Here is a tiny trained network, its code and every weight. The questions are about switching its units off for an input and a class, where a switched-off unit gives its printed mean instead of its output.

import numpy as np


def w(rows, s, z=0):
    codes = np.array(rows[::2]) - 128.0
    scale = np.full(codes.shape[1], s)
    scale[-1] = z or s
    return codes * scale


def norm(h):
    return h / np.sqrt((h * h).mean(-1, keepdims=True) + 1e-5)


def f(y):
    return y / 2 * (1 + np.tanh(0.7978845608 * (y + 0.044715 * y**3)))


def log_softmax(a):
    a = a - a.max(-1, keepdims=True)
    return a - np.log(np.exp(a).sum(-1, keepdims=True))


def net(x, mask):
    res = np.array(x, float).reshape(1, 4) / 4 @ E
    u = 0
    for l in range(3):
        y = f(norm(res) @ A[l][:, :-1].T + A[l][:, -1])
        res = res + np.where(mask[u : u + 6], y, B[l][:, -1]) @ B[l][:, :-1]
        u += 6
    return log_softmax(norm(res)[-1] @ U[:, :-1].T + U[:, -1])


A, B = {}, {}
E = w([
[188,206,102,138,176,83],'x0',
[89,96,158,121,151,3],'x1',
[130,126,130,129,128,130],'x2',
[91,202,152,30,190,168],'x3',
],0.0021)
A[0] = w([
[92,113,157,119,193,58,99],'L0N1',
[43,97,153,41,199,124,30],'L0N2',
[86,60,133,110,76,54,7],'L0N3',
[177,124,76,226,77,181,72],'L0N4',
[109,46,103,172,134,4,47],'L0N5',
[111,27,150,195,60,154,84],'L0N6',
],0.0039,0.0022)
B[0] = w([
[5,120,123,203,85,112,194],'L0N1',
[164,99,122,63,45,57,199],'L0N2',
[85,106,198,178,142,145,147],'L0N3',
[78,157,78,119,61,49,214],'L0N4',
[212,195,199,178,177,164,254],'L0N5',
[96,128,26,96,244,141,252],'L0N6',
],0.0034,0.0014)
A[1] = w([
[158,100,161,50,165,190,45],'L1N1',
[187,224,108,153,39,85,223],'L1N2',
[126,186,123,168,136,188,77],'L1N3',
[186,147,2,139,173,147,146],'L1N4',
[163,144,105,60,154,133,71],'L1N5',
[109,101,213,71,73,198,6],'L1N6',
],0.0049,0.0015)
B[1] = w([
[200,122,189,184,110,226,147],'L1N1',
[237,85,47,165,124,48,243],'L1N2',
[93,103,204,177,141,2,141],'L1N3',
[144,10,115,37,88,116,254],'L1N4',
[102,122,117,142,159,191,148],'L1N5',
[147,133,197,157,27,135,152],'L1N6',
],0.0041,0.0023)
A[2] = w([
[247,129,143,75,119,158,106],'L2N1',
[13,119,174,254,255,153,52],'L2N2',
[158,112,25,123,182,21,201],'L2N3',
[70,241,162,101,202,31,115],'L2N4',
[22,131,209,8,62,147,6],'L2N5',
[136,77,190,161,21,153,141],'L2N6',
],0.0037,0.0023)
B[2] = w([
[132,128,154,145,220,145,154],'L2N1',
[169,39,185,142,149,128,146],'L2N2',
[75,185,183,140,117,187,253],'L2N3',
[105,166,22,108,117,163,163],'L2N4',
[142,126,152,187,109,3,152],'L2N5',
[71,193,154,82,72,115,157],'L2N6',
],0.0051,0.0037)
U = w([
[62,40,58,62,84,180,168],'0',
[225,93,41,127,100,82,233],'1',
[95,23,205,191,204,121,124],'2',
[162,193,141,244,204,59,12],'3',
[115,156,234,85,60,205,108],'4',
[212,156,150,77,242,199,2],'5',
[55,144,173,100,63,11,102],'6',
[61,221,62,96,161,129,249],'7',
],0.011,0.00095)

Each question gives the input, the list of numbers given to net, and the class t.
The units are the neurons (one row each of A and B). Each row of codes is followed by its name. A weight is (code - 128) times the scale printed after its matrix; where a second scale follows, it is the last column's (A, B and U).
mask holds one flag per neuron, layer by layer. A switched-off neuron (its flag False) gives its mean, the last column of its row in B, instead of its output. The means were averaged over made-up inputs and are rounded, as every weight is.
A unit's drop is (log p(t) with every unit on - log p(t) with that unit switched off) / (log p(t) with every unit on - log p(t) with every unit switched off).
The circuit of an input: a set's keep is (log p(t) with only the set's units on - log p(t) with every unit switched off) / (log p(t) with every unit on - log p(t) with every unit switched off). Starting from the 12 units with the biggest drops (on a tie, the unit counted first), units are removed one at a time, each time the one whose removal leaves the highest keep (on an exact tie, the one counted first), for as long as the keep stays at least 0.8.
circuit, biggest first: the units of the circuit, biggest drop first
unit that matters most: the unit with the biggest drop
k most important neurons: the k neurons with the biggest drops, biggest first
k most important neurons of layer l: the k neurons of layer l with the biggest drops, biggest first
input [0,2,-7,-6], class 2: unit that matters most : L0N6
input [-1,-8,-2,-2], class 0: 2 most important neurons : (L1N4 L0N5)
input [-1,-4,-2,-8], class 0: circuit, biggest first : (L0N6 L1N4 L2N5)
input [8,-4,-3,-2], class 1: 3 most important neurons : (L1N2 L1N4 L0N5)
input [-1,7,-2,0], class 2: 4 most important neurons : (L2N2 L0N3 L0N5 L0N4)
input [-3,2,4,7], class 6: 4 most important neurons : (L2N5 L0N5 L0N2 L2N3)
input [0,-3,8,-6], class 0: circuit, biggest first : (L0N6 L1N4)
input [0,0,-4,-6], class 0: 4 most important neurons of layer 0 : (L0N6 L0N4 L0N2 L0N1)
input [3,-1,0,0], class 1: 4 most important neurons : (L1N2 L0N6 L0N5 L1N4)
input [0,-7,2,-1], class 0: 3 most important neurons of layer 0 : (L0N5 L0N2 L0N4)
input [-7,1,7,8], class 6: 3 most important neurons : (L2N5 L0N5 L0N2)
input [-4,1,-7,5], class 6: 2 most important neurons : (L2N5 L0N5)
input [1,-7,-3,0], class 1: circuit, biggest first : (L1N2 L0N4)
input [-4,6,-1,0], class 2: unit that matters most : L2N2
input [2,8,2,6], class 7: 2 most important neurons : (L2N4 L1N4)
input [2,5,0,-2], class 3: 3 most important neurons of layer 1 : (L1N4 L1N5 L1N1)
input [0,2,-7,0], class 2: 4 most important neurons : (L2N2 L0N3 L0N4 L0N1)
input [7,2,-3,1], class 7: 2 most important neurons : (L2N3 L1N1)
input [0,-2,1,-3], class 0: 3 most important neurons : (L0N6 L1N4 L2N3)
input [-1,-5,7,-4], class 0: unit that matters most : L0N6
input [7,5,8,1], class 7: 3 most important neurons of layer 2 : (L2N4 L2N3 L2N5)
input [1,1,4,0], class 3: 3 most important neurons : (L0N6 L1N4 L0N5)
input [-1,1,-4,-2], class 2: 2 most important neurons of layer 0 : (L0N5 L0N3)
input [-2,1,-4,3], class 6: 2 most important neurons : (L0N5 L2N5)
input [0,7,3,-2], class 2: 3 most important neurons of layer 0 : (L0N3 L0N4 L0N1)
